Below are the code and all the weights of a small trained network. Each question names an input and a class and asks about switching units off, where a switched-off unit gives its printed mean instead of its output.

import numpy as np


def w(rows, s, z=0):
    codes = np.array(rows[::2]) - 128.0
    scale = np.full(codes.shape[1], s)
    scale[-1] = z or s
    return codes * scale


def f(y):
    return np.maximum(y, 0)


def log_softmax(a):
    a = a - a.max(-1, keepdims=True)
    return a - np.log(np.exp(a).sum(-1, keepdims=True))


def net(x, mask):
    res = np.array(x, float).reshape(1, 7) / 4 @ E
    y = f(res @ A[0][:, :-1].T + A[0][:, -1])
    res = res + np.where(mask, y, B[0][:, -1]) @ B[0][:, :-1]
    return log_softmax(res[-1] @ U[:, :-1].T + U[:, -1])


A, B = {}, {}
E = w([
[26,128,109,192,74,112,167,187],'x0',
[158,126,232,197,125,58,99,146],'x1',
[127,126,126,129,125,124,128,127],'x2',
[129,83,101,223,188,108,199,53],'x3',
[70,131,210,45,142,79,211,74],'x4',
[212,126,102,117,75,77,253,192],'x5',
[142,48,186,154,4,207,145,36],'x6',
],0.0056)
A[0] = w([
[120,136,85,86,153,174,131,113,177],'n1',
[227,121,107,114,102,80,232,175,85],'n2',
[58,122,172,92,157,116,127,95,151],'n3',
[131,114,92,215,224,106,203,68,112],'n4',
[122,151,150,56,107,123,100,206,158],'n5',
[189,124,68,195,150,172,80,157,79],'n6',
[40,135,128,155,97,139,191,190,135],'n7',
[110,130,190,58,168,95,213,103,100],'n8',
[58,118,115,179,86,76,122,143,92],'n9',
[252,122,155,72,184,129,125,74,96],'n10',
[170,150,235,180,130,74,118,168,156],'n11',
[59,121,148,143,199,147,48,79,55],'n12',
[112,136,77,118,220,86,142,161,104],'n13',
[98,150,99,111,197,90,117,176,15],'n14',
[146,109,159,165,63,168,141,69,29],'n15',
[120,106,135,132,63,169,140,102,67],'n16',
[128,144,144,145,158,65,103,164,113],'n17',
[105,150,28,60,130,171,184,128,125],'n18',
[151,118,117,160,128,145,113,150,254],'n19',
],0.011,0.0052)
B[0] = w([
[106,82,144,167,134,106,130,87,202],'n1',
[36,190,174,157,119,191,157,146,254],'n2',
[128,158,93,174,60,109,136,146,202],'n3',
[113,128,163,66,71,141,6,110,240],'n4',
[119,153,136,89,81,149,34,90,235],'n5',
[97,164,63,94,100,47,168,160,219],'n6',
[165,154,86,163,208,146,75,114,230],'n7',
[131,148,54,143,72,67,147,166,215],'n8',
[141,138,85,126,206,125,100,120,189],'n9',
[166,144,82,176,229,152,79,129,220],'n10',
[77,33,121,107,143,92,157,68,245],'n11',
[47,176,166,147,149,183,183,153,215],'n12',
[206,133,137,127,100,162,183,94,221],'n13',
[196,132,142,79,132,165,197,134,187],'n14',
[192,137,126,73,125,152,203,102,196],'n15',
[189,160,139,84,134,137,161,117,182],'n16',
[149,103,128,121,135,143,179,84,192],'n17',
[80,46,145,113,162,85,149,79,232],'n18',
[143,130,129,224,57,108,126,135,234],'n19',
],0.02,0.0071)
U = w([
[242,133,137,84,110,177,222,104,94],'0',
[133,126,110,179,95,122,120,108,251],'1',
[45,180,160,178,131,184,167,158,96],'2',
[135,164,30,161,61,32,147,164,87],'3',
[166,140,58,174,236,145,74,121,114],'4',
[84,2,144,137,145,82,154,76,94],'5',
[140,136,157,68,62,148,19,122,123],'6',
[170,79,174,137,143,99,117,230,119],'7',
],0.0076,0.013)

Each question gives the input, the list of numbers given to net, and the class t.
The units are the neurons (one row each of A and B). Each row of codes is followed by its name. A weight is (code - 128) times the scale printed after its matrix; where a second scale follows, it is the last column's (A, B and U).
mask holds one flag per neuron, in row order. A switched-off neuron (its flag False) gives its mean, the last column of its row in B, instead of its output. The means were averaged over made-up inputs and are rounded, as every weight is.
A unit's drop is (log p(t) with every unit on - log p(t) with that unit switched off) / (log p(t) with every unit on - log p(t) with every unit switched off).
The circuit of an input: a set's keep is (log p(t) with only the set's units on - log p(t) with every unit switched off) / (log p(t) with every unit on - log p(t) with every unit switched off). Starting from the 12 units with the biggest drops (on a tie, the unit counted first), units are removed one at a time, each time the one whose removal leaves the highest keep (on an exact tie, the one counted first), for as long as the keep stays at least 0.8.
units of the circuit, in order: the units of the circuit, biggest drop first
unit that matters most: the unit with the biggest drop
k most important neurons: the k neurons with the biggest drops, biggest first
drop when u is switched off: that unit's drop, to one decimal
input [3,4,-6,-2,8,7,-2], class 3: units of the circuit, in order : n8
input [-2,6,-4,1,6,3,7], class 0: 2 most important neurons : n15, n16
input [-8,0,6,-8,1,-4,7], class 4: 4 most important neurons : n10, n4, n13, n14
input [5,4,7,8,5,6,-2], class 6: 2 most important neurons : n4, n12
input [-1,-7,-4,7,-2,-3,-5], class 5: 3 most important neurons : n18, n1, n5
input [-8,-4,1,-2,-1,7,-6], class 4: 2 most important neurons : n10, n12
input [-4,-2,0,4,-8,2,8], class 0: 2 most important neurons : n15, n16
input [5,6,5,-7,-1,1,0], class 6: 3 most important neurons : n5, n18, n10
input [0,-6,-1,-3,-7,-5,-5], class 3: 3 most important neurons : n6, n11, n2
input [4,-6,4,1,-3,1,5], class 5: 2 most important neurons : n18, n13
input [-2,2,3,5,7,-7,1], class 2: 4 most important neurons : n12, n6, n19, n5
input [-2,4,-1,6,6,6,-7], class 0: 3 most important neurons : n13, n14, n17
input [1,2,2,3,6,-5,-6], class 0: units of the circuit, in order : n13, n14
input [4,1,6,-1,7,-1,-3], class 3: unit that matters most : n8
input [6,-4,-3,-3,2,-4,-5], class 4: drop when n8 is switched off : 0.1
input [-1,3,-4,-8,6,-4,8], class 0: drop when n15 is switched off : 0.8
input [1,5,-5,7,8,6,2], class 3: drop when n12 is switched off : 0.2
